Here is a tiny trained network, its code and every weight. The questions are about switching its units off for an input and a class, where a switched-off unit gives its printed mean instead of its output.

import numpy as np


def w(rows, s, z=0):
    codes = np.array(rows[::2]) - 128.0
    scale = np.full(codes.shape[1], s)
    scale[-1] = z or s
    return codes * scale


def f(y):
    return y / 2 * (1 + np.tanh(0.7978845608 * (y + 0.044715 * y**3)))


def log_softmax(a):
    a = a - a.max(-1, keepdims=True)
    return a - np.log(np.exp(a).sum(-1, keepdims=True))


def net(x, mask):
    res = np.array(x, float).reshape(1, 8) / 4 @ E
    y = f(res @ A[0][:, :-1].T + A[0][:, -1])
    res = res + np.where(mask, y, B[0][:, -1]) @ B[0][:, :-1]
    return log_softmax(res[-1] @ U[:, :-1].T + U[:, -1])


A, B = {}, {}
E = w([
[129,129,125,127,128,127,126],'x0',
[127,128,123,131,128,128,129],'x1',
[131,130,133,124,128,128,126],'x2',
[129,131,137,121,125,127,131],'x3',
[43,45,129,136,138,22,140],'x4',
[178,90,126,126,125,127,253],'x5',
[36,59,123,117,130,225,149],'x6',
[189,31,105,147,133,141,83],'x7',
],0.0044)
A[0] = w([
[160,103,140,146,118,128,236,63],'n1',
[170,154,133,130,130,78,111,43],'n2',
[196,169,118,121,127,39,128,92],'n3',
[80,88,135,129,125,52,133,68],'n4',
[58,93,133,125,126,207,144,68],'n5',
[179,161,139,138,130,64,112,56],'n6',
[86,104,123,137,121,69,139,32],'n7',
[128,129,130,127,127,129,127,2],'n8',
[93,111,140,132,125,176,134,49],'n9',
[127,129,129,126,126,128,129,2],'n10',
[198,21,119,145,136,140,69,45],'n11',
[79,81,137,130,142,48,130,81],'n12',
[80,89,134,131,126,53,134,63],'n13',
[56,94,126,133,127,205,145,69],'n14',
[196,194,134,136,132,231,121,44],'n15',
[90,155,131,147,131,132,33,61],'n16',
[181,164,134,134,124,56,117,67],'n17',
[40,254,132,127,125,107,204,61],'n18',
[70,163,126,147,132,130,14,73],'n19',
[166,101,124,136,136,129,247,75],'n20',
],0.0098,0.0055)
B[0] = w([
[120,127,139,65,122,46,104,172],'n1',
[108,88,135,68,133,184,132,105],'n2',
[51,90,145,124,130,185,133,246],'n3',
[168,189,136,117,118,176,123,174],'n4',
[75,101,131,105,131,195,150,172],'n5',
[94,86,148,88,135,182,160,147],'n6',
[192,153,138,85,115,172,130,102],'n7',
[193,70,117,2,102,155,119,34],'n8',
[123,83,126,80,106,177,141,81],'n9',
[195,76,121,4,103,152,105,34],'n10',
[228,47,110,158,149,129,121,193],'n11',
[166,199,145,127,128,170,132,205],'n12',
[170,186,137,114,118,176,124,166],'n13',
[77,102,143,106,140,197,136,171],'n14',
[201,224,147,95,84,171,152,250],'n15',
[133,121,135,57,130,51,133,157],'n16',
[76,91,141,96,132,185,135,171],'n17',
[220,23,93,168,138,126,94,232],'n18',
[119,126,128,63,129,19,152,216],'n19',
[109,143,131,66,130,36,107,208],'n20',
],0.028,0.0018)
U = w([
[235,239,162,52,69,207,139,56],'0',
[37,35,155,54,130,226,157,67],'1',
[114,151,134,179,143,105,125,254],'2',
[130,117,136,18,125,2,108,43],'3',
[114,149,134,193,145,119,120,205],'4',
[249,25,65,159,142,136,85,72],'5',
[89,160,133,187,142,113,127,155],'6',
[95,164,130,197,135,109,130,144],'7',
],0.0054,0.0067)

Each question gives the input, the list of numbers given to net, and the class t.
The units are the neurons (one row each of A and B). Each row of codes is followed by its name. A weight is (code - 128) times the scale printed after its matrix; where a second scale follows, it is the last column's (A, B and U).
mask holds one flag per neuron, in row order. A switched-off neuron (its flag False) gives its mean, the last column of its row in B, instead of its output. The means were averaged over made-up inputs and are rounded, as every weight is.
A unit's drop is (log p(t) with every unit on - log p(t) with that unit switched off) / (log p(t) with every unit on - log p(t) with every unit switched off).
The circuit of an input: a set's keep is (log p(t) with only the set's units on - log p(t) with every unit switched off) / (log p(t) with every unit on - log p(t) with every unit switched off). Starting from the 12 units with the biggest drops (on a tie, the unit counted first), units are removed one at a time, each time the one whose removal leaves the highest keep (on an exact tie, the one counted first), for as long as the keep stays at least 0.8.
units of the circuit, in order: the units of the circuit, biggest drop first
top k neurons: the k neurons with the biggest drops, biggest first
drop when u is switched off: that unit's drop, to one decimal
input [-8,-2,5,-1,-5,-8,5,-5], class 3: units of the circuit, in order -> n19
input [-4,6,-3,0,-5,-5,8,-8], class 1: top 2 neurons -> n5, n14
input [5,5,6,4,-7,-4,6,-5], class 0: top 2 neurons -> n15, n3
input [-3,-7,-4,2,8,-4,-3,6], class 0: units of the circuit, in order -> n12, n4
input [-3,-4,3,0,-2,6,4,-2], class 3: units of the circuit, in order -> n20, n1
input [-5,2,-5,-4,6,8,-5,3], class 3: top 2 neurons -> n20, n1
input [-2,0,6,-4,-5,6,-8,-3], class 1: units of the circuit, in order -> n3, n17
input [-2,5,0,-7,-6,1,7,-1], class 1: top 2 neurons -> n5, n14
input [6,2,-7,-5,6,-7,5,-7], class 3: top 3 neurons -> n19, n16, n15
input [-2,5,0,-2,5,3,-6,6], class 1: top 3 neurons -> n3, n17, n6
input [1,-7,4,-5,-3,4,7,-4], class 1: top 2 neurons -> n5, n14
input [-7,2,0,-4,-2,-6,6,8], class 5: top 2 neurons -> n11, n3
input [2,4,3,-2,1,7,2,7], class 3: top 3 neurons -> n20, n1, n18
input [-6,-8,-7,7,-8,1,4,-3], class 0: units of the circuit, in order -> n15
input [-5,6,4,-3,0,-5,7,8], class 5: top 4 neurons -> n11, n3, n17, n6
input [-8,4,1,4,-6,-8,6,3], class 3: top 2 neurons -> n19, n16
input [-2,0,1,-3,-6,3,-8,3], class 1: top 3 neurons -> n3, n17, n6
input [-5,2,-2,3,-6,-4,-5,-8], class 5: drop when n18 is switched off -> 1.3
input [-1,-3,-2,1,4,-8,0,2], class 3: drop when n19 is switched off -> 0.6
input [-8,-4,-2,-7,6,-2,-3,-8], class 5: drop when n15 is switched off -> 0.1
input [-8,1,2,4,-2,8,-6,4], class 3: units of the circuit, in order -> n20
